Here is a tiny trained network, its code and every weight. The questions are about switching its units off for an input and a class, where a switched-off unit gives its printed mean instead of its output.

import numpy as np


def w(rows, s, z=0):
    codes = np.array(rows[::2]) - 128.0
    scale = np.full(codes.shape[1], s)
    scale[-1] = z or s
    return codes * scale


def f(y):
    return y / 2 * (1 + np.tanh(0.7978845608 * (y + 0.044715 * y**3)))


def log_softmax(a):
    a = a - a.max(-1, keepdims=True)
    return a - np.log(np.exp(a).sum(-1, keepdims=True))


def net(x, mask):
    res = np.array(x, float).reshape(1, 8) / 4 @ E
    y = f(res @ A[0][:, :-1].T + A[0][:, -1])
    res = res + np.where(mask, y, B[0][:, -1]) @ B[0][:, :-1]
    return log_softmax(res[-1] @ U[:, :-1].T + U[:, -1])


A, B = {}, {}
E = w([
[79,130,45,103,166,156,67,72,167,115],'x0',
[174,166,102,77,87,2,35,198,77,127],'x1',
[126,73,114,224,91,122,135,103,141,134],'x2',
[183,121,122,188,202,44,106,86,124,190],'x3',
[115,195,173,154,98,155,99,97,46,91],'x4',
[72,100,102,165,165,82,159,172,70,88],'x5',
[97,142,227,161,121,76,183,104,171,81],'x6',
[175,220,92,169,206,214,170,201,147,103],'x7',
],0.0092)
A[0] = w([
[124,55,102,173,206,146,149,88,181,109,163],'N0',
[146,169,140,66,176,206,107,176,209,120,147],'N1',
[169,210,92,131,200,110,191,244,119,133,254],'N2',
[159,66,139,65,53,30,142,158,170,130,147],'N3',
[175,172,145,182,123,90,85,119,160,148,161],'N4',
[141,97,91,153,172,144,159,214,91,94,128],'N5',
[77,166,167,131,172,101,165,109,140,1,155],'N6',
[153,124,85,109,191,115,169,74,137,196,107],'N7',
[168,117,118,118,30,103,126,142,113,109,157],'N8',
[116,141,19,76,201,67,57,145,50,99,177],'N9',
[85,73,71,171,190,124,184,86,220,131,167],'N10',
],0.0096,0.0048)
B[0] = w([
[75,31,75,96,114,95,206,119,117,164,205],'N0',
[117,189,99,23,79,167,182,103,137,153,197],'N1',
[145,191,113,98,64,94,166,178,73,217,254],'N2',
[177,24,143,171,189,69,9,90,72,210,228],'N3',
[159,85,131,162,131,68,140,71,24,145,170],'N4',
[85,174,112,186,109,96,189,189,171,161,191],'N5',
[141,233,203,55,1,167,217,126,79,128,204],'N6',
[81,149,166,33,96,135,185,99,167,130,170],'N7',
[96,46,141,52,222,119,176,140,133,99,189],'N8',
[191,66,207,232,10,109,63,125,6,141,248],'N9',
[83,33,92,74,130,76,113,168,174,162,224],'N10',
],0.0081,0.013)
U = w([
[120,77,99,177,222,205,113,63,97,75,77],'0',
[132,206,171,186,197,149,141,123,151,26,4],'1',
[198,2,124,170,143,64,20,73,76,156,146],'2',
[15,115,37,117,131,102,241,165,163,189,114],'3',
[136,154,185,202,210,93,87,75,136,140,3],'4',
[119,175,145,47,43,204,172,125,103,78,165],'5',
[128,192,151,250,82,129,144,142,67,187,203],'6',
],0.0072,0.0055)

Each question gives the input, the list of numbers given to net, and the class t.
The units are the neurons (one row each of A and B). Each row of codes is followed by its name. A weight is (code - 128) times the scale printed after its matrix; where a second scale follows, it is the last column's (A, B and U).
mask holds one flag per neuron, in row order. A switched-off neuron (its flag False) gives its mean, the last column of its row in B, instead of its output. The means were averaged over made-up inputs and are rounded, as every weight is.
A unit's drop is (log p(t) with every unit on - log p(t) with that unit switched off) / (log p(t) with every unit on - log p(t) with every unit switched off).
The circuit of an input: a set's keep is (log p(t) with only the set's units on - log p(t) with every unit switched off) / (log p(t) with every unit on - log p(t) with every unit switched off). Starting from all 11 units, units are removed one at a time, each time the one whose removal leaves the highest keep (on an exact tie, the one counted first), for as long as the keep stays at least 0.8.
units of the circuit, in order: the units of the circuit, biggest drop first
top k neurons: the k neurons with the biggest drops, biggest first
drop when u is switched off: that unit's drop, to one decimal
input [2,0,2,-6,-7,8,5,-5], class 2: units of the circuit, in order	N3
input [2,6,6,-6,-5,6,-4,4], class 6: units of the circuit, in order	N9; N5
input [6,-7,-1,-1,4,-3,-8,-7], class 3: top 2 neurons	N3; N9
input [5,2,1,-2,2,-8,-3,2], class 5: top 2 neurons	N3; N1
input [4,-4,1,6,8,-3,0,3], class 3: top 4 neurons	N9; N3; N0; N7
input [-8,3,-4,-3,2,6,8,-1], class 5: top 4 neurons	N6; N9; N8; N4
input [-4,7,-7,-5,-7,0,-1,7], class 6: top 2 neurons	N9; N2
input [7,-4,5,5,1,1,-6,-3], class 3: top 4 neurons	N3; N0; N7; N10
input [-4,0,3,-5,0,-2,1,-1], class 2: top 3 neurons	N6; N1; N2
input [8,4,5,-5,-6,5,-4,6], class 6: top 2 neurons	N9; N8
input [-7,7,2,-1,5,0,4,2], class 2: top 3 neurons	N8; N3; N4
input [-4,-2,-2,0,2,-3,-4,-1], class 5: top 2 neurons	N3; N9
input [2,1,6,-6,-6,1,5,-1], class 2: drop when N5 is switched off	0.4
input [0,8,0,-8,5,6,-6,3], class 6: drop when N9 is switched off	0.4
input [0,-6,5,6,6,5,-5,-7], class 3: units of the circuit, in order	N9
input [6,-1,-5,3,1,-7,5,-4], class 5: drop when N2 is switched off	-0.1
